Below are the code and all the weights of a small trained network. Each question names an input and a target symbol and asks about switching units off, where a switched-off unit gives its printed mean instead of its output.

import numpy as np


def w(rows, s, z=0):
    codes = np.array(rows[::2]) - 128.0
    scale = np.full(codes.shape[1], s)
    scale[-1] = z or s
    return codes * scale


def f(y):
    return np.maximum(y, 0)


def softmax(a):
    e = np.exp(a - a.max(-1, keepdims=True))
    return e / e.sum(-1, keepdims=True)


def log_softmax(a):
    a = a - a.max(-1, keepdims=True)
    return a - np.log(np.exp(a).sum(-1, keepdims=True))


def net(x, mask):
    ids = ['βγδθλξπ'.index(c) for c in x.split()]
    T = len(ids)
    res = E[ids] + P[:T]
    r = res
    for j in range(2):
        rows = slice(3 * j, 3 * j + 3)
        q, k, v = (r @ M[0][rows].T for M in (Q, K, V))
        z = softmax(np.where(np.tri(T) > 0, q @ k.T / 3**0.5, -1e9)) @ v
        o = O[0][rows]
        res = res + np.where(mask[j], z, o[:, -1]) @ o[:, :-1]
    y = f(res @ A[0][:, :-1].T + A[0][:, -1])
    res = res + np.where(mask[2:6], y, B[0][:, -1]) @ B[0][:, :-1]
    return log_softmax(res[-1] @ U[:, :-1].T + U[:, -1])


Q, K, V, O, A, B = {}, {}, {}, {}, {}, {}
E = w([
[124,68,69],'β',
[122,59,66],'γ',
[131,68,81],'δ',
[2,193,229],'θ',
[163,76,112],'λ',
[225,84,197],'ξ',
[154,76,81],'π',
],0.0053)
P = w([
[169,240,16],'0',
[214,185,117],'1',
[149,110,115],'2',
[117,66,113],'3',
[99,43,126],'4',
[79,27,140],'5',
[77,12,143],'6',
[67,4,148],'7',
[60,14,146],'8',
],0.0037)
Q[0] = w([
[170,128,103],'h0',
[172,132,98],'h0',
[86,112,165],'h0',
[97,51,141],'h1',
[109,6,181],'h1',
[75,81,100],'h1',
],0.018)
K[0] = w([
[139,149,95],'h0',
[138,161,93],'h0',
[114,77,157],'h0',
[76,135,178],'h1',
[7,108,194],'h1',
[103,157,197],'h1',
],0.02)
V[0] = w([
[115,99,218],'h0',
[251,92,136],'h0',
[162,103,164],'h0',
[73,204,118],'h1',
[153,210,171],'h1',
[86,123,102],'h1',
],0.02)
O[0] = w([
[107,130,220,118],'h0',
[253,166,131,151],'h0',
[154,143,172,133],'h0',
[108,37,110,254],'h1',
[165,50,160,163],'h1',
[93,115,97,177],'h1',
],0.019,0.0027)
A[0] = w([
[250,133,14,253],'n0',
[238,173,2,113],'n1',
[232,189,98,43],'n2',
[139,46,245,104],'n3',
],0.0099,0.0045)
B[0] = w([
[88,109,253,249],'n0',
[197,129,45,228],'n1',
[71,132,48,201],'n2',
[159,197,90,218],'n3',
],0.02,0.015)
U = w([
[99,114,151,112],'β',
[1,66,106,97],'γ',
[181,206,190,166],'δ',
[219,49,16,123],'θ',
[112,112,171,183],'λ',
[110,193,90,3],'ξ',
[125,167,71,185],'π',
],0.0052,0.0037)

Each question gives the input, a string of symbols that net reads in full, and the target symbol t.
The units are the heads (3 rows each of Q, K, V and O) and the neurons (one row each of A and B). Each row of codes is followed by its name. A weight is (code - 128) times the scale printed after its matrix; where a second scale follows, it is the last column's (O, A, B and U).
mask holds one flag per unit, heads first, then neurons. A switched-off unit (its flag False) gives its mean, the last column of its rows in O or B, instead of its output. The means were averaged over made-up inputs and are rounded, as every weight is.
A unit's drop is (log p(t) with every unit on - log p(t) with that unit switched off) / (log p(t) with every unit on - log p(t) with every unit switched off).
The circuit of an input: a set's keep is (log p(t) with only the set's units on - log p(t) with every unit switched off) / (log p(t) with every unit on - log p(t) with every unit switched off). Starting from all 6 units, units are removed one at a time, each time the one whose removal leaves the highest keep (on an exact tie, the one counted first), for as long as the keep stays at least 0.8.
circuit, biggest first: the units of the circuit, biggest drop first
most important unit: the unit with the biggest drop
k most important neurons: the k neurons with the biggest drops, biggest first
which heads matter: for each layer, one digit per head in row order, 1 if its drop is at least 0.15 and else 0, layers parted by /
drop when u is switched off: that unit's drop, to one decimal
input β ξ γ θ π, target λ: circuit, biggest first : [n2, n1]
input π δ θ ξ, target δ: which heads matter : 11
input θ ξ λ, target δ: 3 most important neurons : [n2, n1, n3]
input θ δ β, target γ: circuit, biggest first : [n1, n3]
input θ γ γ ξ ξ γ δ, target δ: which heads matter : 10
input θ θ λ θ θ θ γ, target γ: most important unit : n1
input θ γ ξ ξ ξ β ξ β β, target δ: circuit, biggest first : [h0, n2]
input θ π λ, target λ: circuit, biggest first : [n1, n2]
input ξ λ ξ θ γ, target δ: 2 most important neurons : [n2, n1]
input β γ π γ β θ δ, target γ: 2 most important neurons : [n1, n3]
input θ λ π, target λ: 3 most important neurons : [n1, n2, n3]
input π θ β, target λ: 2 most important neurons : [n2, n1]
input ξ β π ξ δ θ ξ ξ, target δ: drop when h1 is switched off : 0.0
input ξ π δ δ ξ ξ θ, target δ: circuit, biggest first : [n2]
input π θ γ, target λ: drop when h1 is switched off : 0.1
input β γ θ, target γ: drop when h1 is switched off : 0.1
